Below are the code and all the weights of a small trained network. Each question names an input and a target symbol and asks about switching units off, where a switched-off unit gives its printed mean instead of its output.

import numpy as np


def w(rows, s, z=0):
    codes = np.array(rows[::2]) - 128.0
    scale = np.full(codes.shape[1], s)
    scale[-1] = z or s
    return codes * scale


def softmax(a):
    e = np.exp(a - a.max(-1, keepdims=True))
    return e / e.sum(-1, keepdims=True)


def log_softmax(a):
    a = a - a.max(-1, keepdims=True)
    return a - np.log(np.exp(a).sum(-1, keepdims=True))


def net(x, mask):
    ids = ['αβεμξσω'.index(c) for c in x.split()]
    T = len(ids)
    res = E[ids] + P[:T]
    u = 0
    for l in range(3):
        r = res
        for j in range(3):
            rows = slice(2 * j, 2 * j + 2)
            q, k, v = (r @ M[l][rows].T for M in (Q, K, V))
            z = softmax(np.where(np.tri(T) > 0, q @ k.T / 2**0.5, -1e9)) @ v
            o = O[l][rows]
            res = res + np.where(mask[u + j], z, o[:, -1]) @ o[:, :-1]
        u += 3
    return log_softmax(res[-1] @ U[:, :-1].T + U[:, -1])


Q, K, V, O = {}, {}, {}, {}
E = w([
[39,178,74,153,54,154,96,212,162,122],'α',
[119,82,90,105,144,159,118,203,195,114],'β',
[172,97,6,140,16,154,128,124,213,89],'ε',
[114,156,11,81,120,170,221,92,192,153],'μ',
[245,134,135,225,89,156,226,126,209,135],'ξ',
[199,75,117,96,73,252,99,135,94,200],'σ',
[181,250,155,67,202,179,132,254,93,170],'ω',
],0.0081)
P = w([
[51,136,183,154,112,165,178,133,95,28],'0',
[91,77,9,197,199,199,148,184,103,108],'1',
[106,110,22,182,162,200,173,185,125,125],'2',
[105,93,40,178,177,180,146,154,142,170],'3',
[136,112,60,142,141,173,167,180,148,152],'4',
[151,112,81,129,126,157,165,168,164,172],'5',
[160,121,97,114,135,144,165,169,166,196],'6',
[165,130,111,93,109,128,163,165,171,213],'7',
[181,141,116,75,101,111,174,164,172,226],'8',
[188,146,147,69,81,91,180,164,171,246],'9',
[217,144,161,54,74,86,170,156,186,248],'10',
[232,163,176,30,46,82,184,161,177,255],'11',
],0.0072)
Q[0] = w([
[91,127,180,128,179,60,123,116,100,61],'0.h1',
[131,136,158,101,182,111,118,67,58,110],'0.h1',
[56,120,160,84,143,42,68,90,99,70],'0.h2',
[122,30,34,86,74,139,172,173,244,220],'0.h2',
[50,104,240,212,220,19,20,3,9,37],'0.h3',
[152,173,82,125,166,180,149,83,136,169],'0.h3',
],0.014)
K[0] = w([
[65,104,125,195,102,170,133,121,113,40],'0.h1',
[78,122,98,180,137,161,100,163,103,60],'0.h1',
[64,127,91,184,183,114,179,87,150,20],'0.h2',
[225,130,155,108,111,72,145,166,176,240],'0.h2',
[33,104,126,231,163,161,125,142,106,6],'0.h3',
[234,127,142,96,150,200,62,171,71,242],'0.h3',
],0.012)
V[0] = w([
[125,121,119,185,52,129,124,67,134,86],'0.h1',
[124,254,192,160,203,89,139,146,55,126],'0.h1',
[199,135,151,218,134,128,205,160,225,158],'0.h2',
[158,188,150,152,77,165,95,82,28,145],'0.h2',
[196,134,128,58,177,177,119,136,56,195],'0.h3',
[134,58,211,159,150,161,49,188,85,101],'0.h3',
],0.0073)
O[0] = w([
[153,86,157,120,77,43,89,19,172,192,90],'0.h1',
[143,186,172,252,114,202,192,114,108,96,25],'0.h1',
[186,141,32,167,145,16,162,226,14,159,184],'0.h2',
[181,60,136,187,88,145,158,175,254,250,150],'0.h2',
[133,87,101,113,160,139,222,242,212,141,254],'0.h3',
[74,5,215,185,80,64,156,189,117,102,119],'0.h3',
],0.0056,0.0078)
Q[1] = w([
[177,153,38,143,164,217,152,129,112,164],'1.h1',
[142,72,66,108,112,138,120,186,196,202],'1.h1',
[134,150,3,115,122,161,148,157,153,191],'1.h2',
[72,63,111,163,150,146,154,112,177,157],'1.h2',
[108,165,142,113,180,175,59,82,100,58],'1.h3',
[85,65,163,151,151,107,90,46,169,140],'1.h3',
],0.0075)
K[1] = w([
[128,212,156,99,129,96,200,77,157,24],'1.h1',
[88,159,255,95,77,113,134,116,116,71],'1.h1',
[121,137,198,45,105,107,92,10,124,190],'1.h2',
[121,68,146,93,164,53,70,143,105,199],'1.h2',
[141,61,51,145,138,170,112,139,160,179],'1.h3',
[123,165,22,194,182,112,81,149,112,79],'1.h3',
],0.0063)
V[1] = w([
[186,183,84,113,78,158,183,74,193,204],'1.h1',
[181,82,74,39,170,92,172,194,96,101],'1.h1',
[148,208,157,155,174,208,255,201,93,106],'1.h2',
[172,134,103,228,113,67,143,107,203,138],'1.h2',
[116,143,91,132,176,51,92,191,99,95],'1.h3',
[141,129,40,74,203,69,131,148,151,147],'1.h3',
],0.0067)
O[1] = w([
[185,131,95,176,187,127,1,104,197,143,81],'1.h1',
[139,75,124,70,208,41,213,141,173,69,68],'1.h1',
[139,174,185,113,176,122,233,104,131,188,127],'1.h2',
[186,113,207,170,60,147,88,105,121,106,4],'1.h2',
[169,99,169,91,83,147,148,107,44,130,36],'1.h3',
[192,199,128,53,132,202,128,76,68,25,70],'1.h3',
],0.0073,0.0026)
Q[2] = w([
[192,129,48,18,115,146,132,245,166,219],'2.h1',
[138,67,71,134,176,252,176,157,96,169],'2.h1',
[146,102,35,94,177,146,141,182,109,180],'2.h2',
[148,115,151,110,70,224,154,133,125,166],'2.h2',
[110,118,213,187,119,106,152,136,112,140],'2.h3',
[86,160,122,115,129,161,106,55,129,67],'2.h3',
],0.012)
K[2] = w([
[172,149,204,12,98,66,183,140,144,226],'2.h1',
[163,203,177,41,237,138,184,208,136,192],'2.h1',
[182,176,241,144,118,134,142,144,101,212],'2.h2',
[2,106,214,180,38,122,104,146,51,89],'2.h2',
[82,72,95,199,119,181,113,198,34,135],'2.h3',
[181,165,47,153,204,178,161,211,144,142],'2.h3',
],0.0076)
V[2] = w([
[112,187,173,97,116,115,94,223,63,94],'2.h1',
[118,233,184,219,178,158,80,197,136,132],'2.h1',
[153,73,148,67,209,133,190,124,192,59],'2.h2',
[242,84,168,201,104,126,144,101,102,97],'2.h2',
[47,247,102,72,189,206,200,94,138,174],'2.h3',
[131,144,89,104,66,182,3,197,79,155],'2.h3',
],0.0059)
O[2] = w([
[84,147,107,142,161,145,234,1,104,120,100],'2.h1',
[149,134,53,155,184,177,183,60,174,137,61],'2.h1',
[161,70,60,61,157,142,146,146,142,81,105],'2.h2',
[149,162,43,123,161,104,114,128,76,181,2],'2.h2',
[142,192,231,171,131,164,73,200,98,104,188],'2.h3',
[69,114,146,108,66,148,107,45,154,130,195],'2.h3',
],0.0081,0.0042)
U = w([
[65,194,175,166,103,100,130,107,136,167,84],'α',
[80,110,174,113,84,95,215,157,23,55,105],'β',
[125,117,113,82,84,116,103,53,111,54,130],'ε',
[181,218,151,137,135,165,36,133,153,31,215],'μ',
[130,172,62,185,161,6,106,134,3,164,130],'ξ',
[105,58,138,121,126,99,100,227,224,172,167],'σ',
[114,143,117,159,161,210,214,110,147,117,3],'ω',
],0.0041)

Each question gives the input, a string of symbols that net reads in full, and the target symbol t.
The units are the heads (2 rows each of Q, K, V and O). Each row of codes is followed by its name. A weight is (code - 128) times the scale printed after its matrix; where a second scale follows, it is the last column's (O and U).
mask holds one flag per head, layer by layer. A switched-off head (its flag False) gives its mean, the last column of its rows in O, instead of its output. The means were averaged over made-up inputs and are rounded, as every weight is.
A unit's drop is (log p(t) with every unit on - log p(t) with that unit switched off) / (log p(t) with every unit on - log p(t) with every unit switched off).
The circuit of an input: a set's keep is (log p(t) with only the set's units on - log p(t) with every unit switched off) / (log p(t) with every unit on - log p(t) with every unit switched off). Starting from all 9 units, units are removed one at a time, each time the one whose removal leaves the highest keep (on an exact tie, the one counted first), for as long as the keep stays at least 0.8.
circuit, biggest first: the units of the circuit, biggest drop first
most important unit: the unit with the biggest drop
which heads matter: for each layer, one digit per head in row order, 1 if its drop is at least 0.15 and else 0, layers parted by /
input ε μ σ σ, target ε: circuit, biggest first : (2.h3; 1.h2; 0.h1; 1.h3)
input μ μ ξ, target ξ: most important unit : 0.h2
input ω σ β μ σ σ α σ σ μ, target ω: circuit, biggest first : (1.h2; 2.h1)
input ξ σ ξ β, target ξ: circuit, biggest first : (2.h2; 0.h2; 1.h2; 0.h1)
input σ β β μ α μ, target μ: circuit, biggest first : (0.h3; 2.h3)
input ω σ σ ω σ α μ μ β ε, target μ: circuit, biggest first : (0.h3; 1.h3)
input μ μ μ μ ω σ σ, target μ: which heads matter : 001 / 101 / 001
input ω σ σ μ ε ω σ α, target ω: circuit, biggest first : (2.h1; 0.h1)
input σ μ α β ε ε ε, target ε: which heads matter : 101 / 010 / 001
input β σ σ μ ω β σ μ σ μ β σ, target β: which heads matter : 000 / 101 / 100
input σ ω ε ε ε α μ β μ μ, target μ: circuit, biggest first : (2.h3; 0.h3)
input σ σ σ σ σ μ μ α, target μ: which heads matter : 001 / 001 / 001
input μ α σ σ β β σ ξ, target μ: circuit, biggest first : (2.h3; 1.h3)
input α ε σ σ σ σ β σ σ ω μ, target α: circuit, biggest first : (1.h1; 0.h3; 2.h2; 0.h1)
input α ε β μ α, target μ: which heads matter : 001 / 000 / 001
input α σ ω β β β α, target α: circuit, biggest first : (0.h3; 1.h1; 0.h1; 2.h2)
input β σ μ β, target β: circuit, biggest first : (1.h1; 1.h3; 2.h1)
input ξ ω β ε β σ μ σ α σ ε, target ξ: most important unit : 2.h2
input μ α μ ε β, target μ: circuit, biggest first : (0.h3; 2.h3; 1.h3)
input ω σ σ σ β, target ω: most important unit : 1.h2
input ξ σ β μ σ σ μ ω σ σ σ, target ξ: circuit, biggest first : (2.h2; 1.h2; 0.h1; 2.h3)
input σ σ σ ε σ ε ω ε, target ω: which heads matter : 100 / 000 / 100
input σ ω ξ ξ β, target ξ: which heads matter : 011 / 000 / 000
input ω σ σ β, target ω: which heads matter : 100 / 000 / 100
input μ β ω σ σ σ σ ω σ μ, target ω: which heads matter : 100 / 001 / 100
